Below is a small trained network, with its code and all its weights. Each question gives an input and a target symbol and asks what happens when units are switched off, that is, made to give their printed mean instead of their output.

import numpy as np


def w(rows, s, z=0):
    codes = np.array(rows[::2]) - 128.0
    scale = np.full(codes.shape[1], s)
    scale[-1] = z or s
    return codes * scale


def f(y):
    return np.maximum(y, 0)


def softmax(a):
    e = np.exp(a - a.max(-1, keepdims=True))
    return e / e.sum(-1, keepdims=True)


def log_softmax(a):
    a = a - a.max(-1, keepdims=True)
    return a - np.log(np.exp(a).sum(-1, keepdims=True))


def net(x, mask):
    ids = ['ΘΞΣΩαζημπφψ'.index(c) for c in x.split()]
    T = len(ids)
    res = E[ids] + P[:T]
    u = 0
    for l in range(2):
        q, k, v = (res @ M[l].T for M in (Q, K, V))
        z = softmax(np.where(np.tri(T) > 0, q @ k.T / 3**0.5, -1e9)) @ v
        res = res + np.where(mask[u], z, O[l][:, -1]) @ O[l][:, :-1]
        u += 1
        y = f(res @ A[l][:, :-1].T + A[l][:, -1])
        res = res + np.where(mask[u : u + 4], y, B[l][:, -1]) @ B[l][:, :-1]
        u += 4
    return log_softmax(res[-1] @ U[:, :-1].T + U[:, -1])


Q, K, V, O, A, B = {}, {}, {}, {}, {}, {}
E = w([
[143,54,77,151,87,123,163,61],'Θ',
[118,80,61,112,182,58,165,95],'Ξ',
[218,147,151,148,54,118,86,98],'Σ',
[6,144,114,88,94,146,174,128],'Ω',
[89,196,143,90,105,103,142,143],'α',
[175,153,144,105,196,141,109,107],'ζ',
[93,181,178,106,142,133,162,123],'η',
[86,185,129,138,161,163,132,145],'μ',
[154,160,126,142,88,161,179,187],'π',
[96,79,95,142,90,154,90,44],'φ',
[69,98,208,235,97,77,207,133],'ψ',
],0.024)
P = w([
[8,96,153,14,135,122,54,126],'0',
[73,210,21,74,92,128,148,167],'1',
[76,77,215,38,170,186,98,217],'2',
[147,219,58,190,104,138,218,157],'3',
[110,132,116,56,175,148,57,254],'4',
[165,192,106,241,164,106,176,110],'5',
],0.0083)
Q[0] = w([
[70,115,75,125,212,71,186,173],'0.h1',
[217,194,112,83,178,123,6,170],'0.h1',
[157,173,173,255,116,29,184,69],'0.h1',
],0.0072)
K[0] = w([
[145,80,91,110,108,95,205,188],'0.h1',
[246,138,222,71,153,163,140,138],'0.h1',
[162,255,58,230,142,120,167,76],'0.h1',
],0.0097)
V[0] = w([
[197,86,83,254,160,194,220,198],'0.h1',
[155,98,252,30,114,168,110,25],'0.h1',
[239,157,231,28,66,95,127,172],'0.h1',
],0.0053)
O[0] = w([
[43,156,92,64,170,167,99,84,26],'0.h1',
[210,99,185,90,159,214,253,173,78],'0.h1',
[110,98,98,118,70,71,255,74,1],'0.h1',
],0.0085,0.0034)
A[0] = w([
[46,148,142,2,130,177,115,146,123],'0.n1',
[247,152,117,60,185,178,96,45,49],'0.n2',
[103,239,195,130,54,78,36,194,119],'0.n3',
[161,132,93,224,174,82,177,190,253],'0.n4',
],0.0076,0.0022)
B[0] = w([
[117,126,18,160,114,254,75,162,192],'0.n1',
[228,127,243,145,124,202,226,47,176],'0.n2',
[162,85,176,107,88,123,91,150,254],'0.n3',
[93,89,248,64,164,28,60,62,212],'0.n4',
],0.0089,0.0079)
Q[1] = w([
[114,204,89,155,117,62,91,86],'1.h1',
[89,223,192,192,72,128,126,2],'1.h1',
[166,220,97,130,167,90,221,96],'1.h1',
],0.0081)
K[1] = w([
[107,254,58,123,118,68,118,135],'1.h1',
[124,212,146,228,75,142,121,26],'1.h1',
[201,214,167,13,126,113,148,144],'1.h1',
],0.0075)
V[1] = w([
[188,206,154,114,141,131,100,153],'1.h1',
[61,191,166,151,211,129,151,253],'1.h1',
[154,29,218,208,121,231,93,130],'1.h1',
],0.0066)
O[1] = w([
[76,94,152,2,202,171,76,23,124],'1.h1',
[187,144,196,99,145,182,142,33,106],'1.h1',
[90,189,65,157,128,24,52,63,254],'1.h1',
],0.0092,0.0082)
A[1] = w([
[110,32,106,125,78,103,97,2,252],'1.n1',
[98,187,67,225,122,104,75,199,76],'1.n2',
[239,30,155,140,159,71,92,72,46],'1.n3',
[176,234,109,152,25,133,35,135,125],'1.n4',
],0.0063,0.0027)
B[1] = w([
[140,125,123,93,92,255,121,185,228],'1.n1',
[106,152,230,72,117,128,211,124,235],'1.n2',
[109,87,88,152,120,145,177,142,197],'1.n3',
[134,184,92,203,153,109,145,125,251],'1.n4',
],0.011)
U = w([
[83,95,51,164,43,216,166,164,170],'Θ',
[61,62,100,110,209,111,145,209,220],'Ξ',
[201,140,122,99,102,136,18,145,146],'Σ',
[142,137,141,138,187,69,147,145,81],'Ω',
[234,112,142,204,167,74,99,122,158],'α',
[190,125,176,89,156,144,172,102,196],'ζ',
[84,111,105,63,112,99,87,106,120],'η',
[184,155,94,227,167,131,177,130,121],'μ',
[144,140,158,137,182,144,196,209,3],'π',
[241,120,194,176,165,184,126,254,30],'φ',
[118,71,226,109,81,124,98,120,108],'ψ',
],0.0075,0.0055)

Each question gives the input, a string of symbols that net reads in full, and the target symbol t.
The units are the heads (3 rows each of Q, K, V and O) and the neurons (one row each of A and B). Each row of codes is followed by its name. A weight is (code - 128) times the scale printed after its matrix; where a second scale follows, it is the last column's (O, A, B and U).
mask holds one flag per unit, layer by layer, with each layer's heads first. A switched-off unit (its flag False) gives its mean, the last column of its rows in O or B, instead of its output. The means were averaged over made-up inputs and are rounded, as every weight is.
A unit's drop is (log p(t) with every unit on - log p(t) with that unit switched off) / (log p(t) with every unit on - log p(t) with every unit switched off).
The circuit of an input: a set's keep is (log p(t) with only the set's units on - log p(t) with every unit switched off) / (log p(t) with every unit on - log p(t) with every unit switched off). Starting from all 10 units, units are removed one at a time, each time the one whose removal leaves the highest keep (on an exact tie, the one counted first), for as long as the keep stays at least 0.8.
circuit, biggest first: the units of the circuit, biggest drop first
most important unit: the unit with the biggest drop
k most important neurons: the k neurons with the biggest drops, biggest first
top k neurons in layer l: the k neurons of layer l with the biggest drops, biggest first
input π Ξ φ ψ η, target Ω: top 3 neurons in layer 1 : 1.n2; 1.n4; 1.n1
input Θ π μ, target π: circuit, biggest first : 1.n2; 1.h1
input π Ξ μ, target Θ: circuit, biggest first : 0.n1
input Ξ φ α, target φ: circuit, biggest first : 1.h1; 0.n3
input Σ ζ Θ μ Θ α, target Σ: circuit, biggest first : 1.h1; 0.n3; 0.h1; 1.n2
input η φ μ, target ζ: circuit, biggest first : 0.h1; 1.h1
input μ φ ζ Ω π, target η: circuit, biggest first : 0.h1; 1.h1; 0.n2
input Ω ψ ψ η, target μ: top 3 neurons in layer 0 : 0.n3; 0.n1; 0.n4
input Ω Ξ π α μ, target Θ: circuit, biggest first : 0.h1; 0.n1
input α Σ π φ Ξ μ, target Ω: 4 most important neurons : 0.n3; 1.n1; 0.n4; 1.n2
input Ξ α φ Θ Ξ μ, target π: top 3 neurons in layer 0 : 0.n3; 0.n4; 0.n2
input η Ξ ζ ζ Ω α, target ψ: 3 most important neurons : 1.n4; 0.n1; 1.n1
input Σ ψ ψ π, target μ: 3 most important neurons : 1.n4; 0.n3; 1.n1
input Ξ ψ Ω Ω ψ η, target α: 3 most important neurons : 1.n1; 0.n3; 1.n4
input ζ μ μ, target η: circuit, biggest first : 1.h1; 0.h1; 0.n2
input π Ξ η α, target φ: circuit, biggest first : 1.h1; 0.n3; 0.h1
input Ξ α μ, target φ: circuit, biggest first : 1.h1
input Ξ π Ω Ω, target μ: 3 most important neurons : 1.n4; 0.n1; 1.n1
input ψ α ζ, target ζ: 3 most important neurons : 1.n4; 0.n3; 0.n2
input μ η Θ φ α, target π: most important unit : 1.n2
